Below is a small trained network, with its code and all its weights. Each question gives an input and a class and asks what happens when units are switched off, that is, made to give their printed mean instead of their output.

import numpy as np


def w(rows, s, z=0):
    codes = np.array(rows[::2]) - 128.0
    scale = np.full(codes.shape[1], s)
    scale[-1] = z or s
    return codes * scale


def norm(h):
    return h / np.sqrt((h * h).mean(-1, keepdims=True) + 1e-5)


def f(y):
    return np.maximum(y, 0)


def log_softmax(a):
    a = a - a.max(-1, keepdims=True)
    return a - np.log(np.exp(a).sum(-1, keepdims=True))


def net(x, mask):
    res = np.array(x, float).reshape(1, 3) / 4 @ E
    u = 0
    for l in range(2):
        y = f(norm(res) @ A[l][:, :-1].T + A[l][:, -1])
        res = res + np.where(mask[u : u + 16], y, B[l][:, -1]) @ B[l][:, :-1]
        u += 16
    return log_softmax(norm(res)[-1] @ U[:, :-1].T + U[:, -1])


A, B = {}, {}
E = w([
[135,249,102],'x0',
[128,161,211],'x1',
[86,64,124],'x2',
],0.011)
A[0] = w([
[130,104,141,165],'L0N0',
[89,149,135,63],'L0N1',
[65,130,141,165],'L0N2',
[137,127,139,101],'L0N3',
[132,159,116,146],'L0N4',
[73,71,129,43],'L0N5',
[78,131,148,102],'L0N6',
[6,115,119,78],'L0N7',
[123,182,140,91],'L0N8',
[113,105,119,24],'L0N9',
[180,117,144,7],'L0N10',
[143,171,172,132],'L0N11',
[146,150,98,92],'L0N12',
[137,116,138,152],'L0N13',
[173,111,148,77],'L0N14',
[161,121,135,148],'L0N15',
],0.02,0.0016)
B[0] = w([
[170,157,102,189],'L0N0',
[138,87,93,160],'L0N1',
[28,111,147,180],'L0N2',
[137,155,167,142],'L0N3',
[166,84,180,202],'L0N4',
[118,118,92,254],'L0N5',
[69,139,118,168],'L0N6',
[2,182,127,222],'L0N7',
[103,83,96,231],'L0N8',
[74,120,146,167],'L0N9',
[147,158,51,158],'L0N10',
[149,94,153,236],'L0N11',
[96,152,101,198],'L0N12',
[127,179,92,161],'L0N13',
[130,143,136,172],'L0N14',
[159,133,216,157],'L0N15',
],0.0072,0.0057)
A[1] = w([
[144,162,94,123],'L1N0',
[55,139,144,167],'L1N1',
[101,140,64,162],'L1N2',
[54,137,141,193],'L1N3',
[96,111,140,111],'L1N4',
[159,91,90,227],'L1N5',
[115,104,172,250],'L1N6',
[114,32,134,147],'L1N7',
[125,141,141,141],'L1N8',
[83,121,123,166],'L1N9',
[23,126,175,143],'L1N10',
[78,169,161,125],'L1N11',
[186,167,100,160],'L1N12',
[5,151,160,196],'L1N13',
[179,71,109,186],'L1N14',
[172,172,132,198],'L1N15',
],0.017,0.0023)
B[1] = w([
[94,49,104,170],'L1N0',
[190,48,112,204],'L1N1',
[43,160,38,206],'L1N2',
[251,61,92,209],'L1N3',
[149,184,29,166],'L1N4',
[50,134,218,177],'L1N5',
[217,206,90,185],'L1N6',
[92,192,160,207],'L1N7',
[176,84,123,142],'L1N8',
[147,131,190,184],'L1N9',
[191,123,75,239],'L1N10',
[120,50,231,179],'L1N11',
[110,125,165,190],'L1N12',
[141,2,59,255],'L1N13',
[112,121,185,170],'L1N14',
[23,140,184,184],'L1N15',
],0.0057,0.0094)
U = w([
[97,124,93,79],'0',
[188,181,173,139],'1',
[210,111,100,150],'2',
[98,210,7,109],'3',
[134,102,32,213],'4',
[204,181,68,2],'5',
[141,180,139,98],'6',
[160,196,74,10],'7',
],0.018,0.007)

Each question gives the input, the list of numbers given to net, and the class t.
The units are the neurons (one row each of A and B). Each row of codes is followed by its name. A weight is (code - 128) times the scale printed after its matrix; where a second scale follows, it is the last column's (A, B and U).
mask holds one flag per neuron, layer by layer. A switched-off neuron (its flag False) gives its mean, the last column of its row in B, instead of its output. The means were averaged over made-up inputs and are rounded, as every weight is.
A unit's drop is (log p(t) with every unit on - log p(t) with that unit switched off) / (log p(t) with every unit on - log p(t) with every unit switched off).
The circuit of an input: a set's keep is (log p(t) with only the set's units on - log p(t) with every unit switched off) / (log p(t) with every unit on - log p(t) with every unit switched off). Starting from the 12 units with the biggest drops (on a tie, the unit counted first), units are removed one at a time, each time the one whose removal leaves the highest keep (on an exact tie, the one counted first), for as long as the keep stays at least 0.8.
units of the circuit, in order: the units of the circuit, biggest drop first
most important unit: the unit with the biggest drop
top k neurons: the k neurons with the biggest drops, biggest first
top k neurons in layer l: the k neurons of layer l with the biggest drops, biggest first
drop of u: that unit's drop, to one decimal
input [-3,0,-4], class 1: most important unit : L0N15
input [0,-3,-2], class 3: top 3 neurons in layer 1 : [L1N2, L1N13, L1N11]
input [-2,-8,-3], class 3: units of the circuit, in order : [L1N13, L1N2, L1N1]
input [2,-1,-7], class 1: top 3 neurons : [L0N4, L1N13, L1N2]
input [1,-3,-2], class 3: units of the circuit, in order : [L0N7, L1N13, L1N3]
input [4,-1,-6], class 0: top 2 neurons : [L1N15, L0N8]
input [6,3,-2], class 6: top 3 neurons in layer 1 : [L1N15, L1N3, L1N13]
input [-4,7,-3], class 1: top 2 neurons : [L0N7, L1N13]
input [6,5,0], class 2: top 3 neurons : [L0N8, L0N0, L1N7]
input [1,-2,-5], class 0: top 2 neurons in layer 0 : [L0N12, L0N8]
input [-6,-7,-8], class 0: top 2 neurons : [L1N5, L1N13]
input [6,0,-8], class 1: top 2 neurons in layer 1 : [L1N2, L1N13]
input [5,2,-7], class 1: drop of L1N2 : 0.2
input [3,7,6], class 2: most important unit : L1N3
input [-8,-5,-5], class 0: drop of L1N3 : 0.2
input [-5,1,-5], class 1: drop of L0N15 : 0.1
input [-8,-4,-4], class 0: drop of L1N2 : -0.1
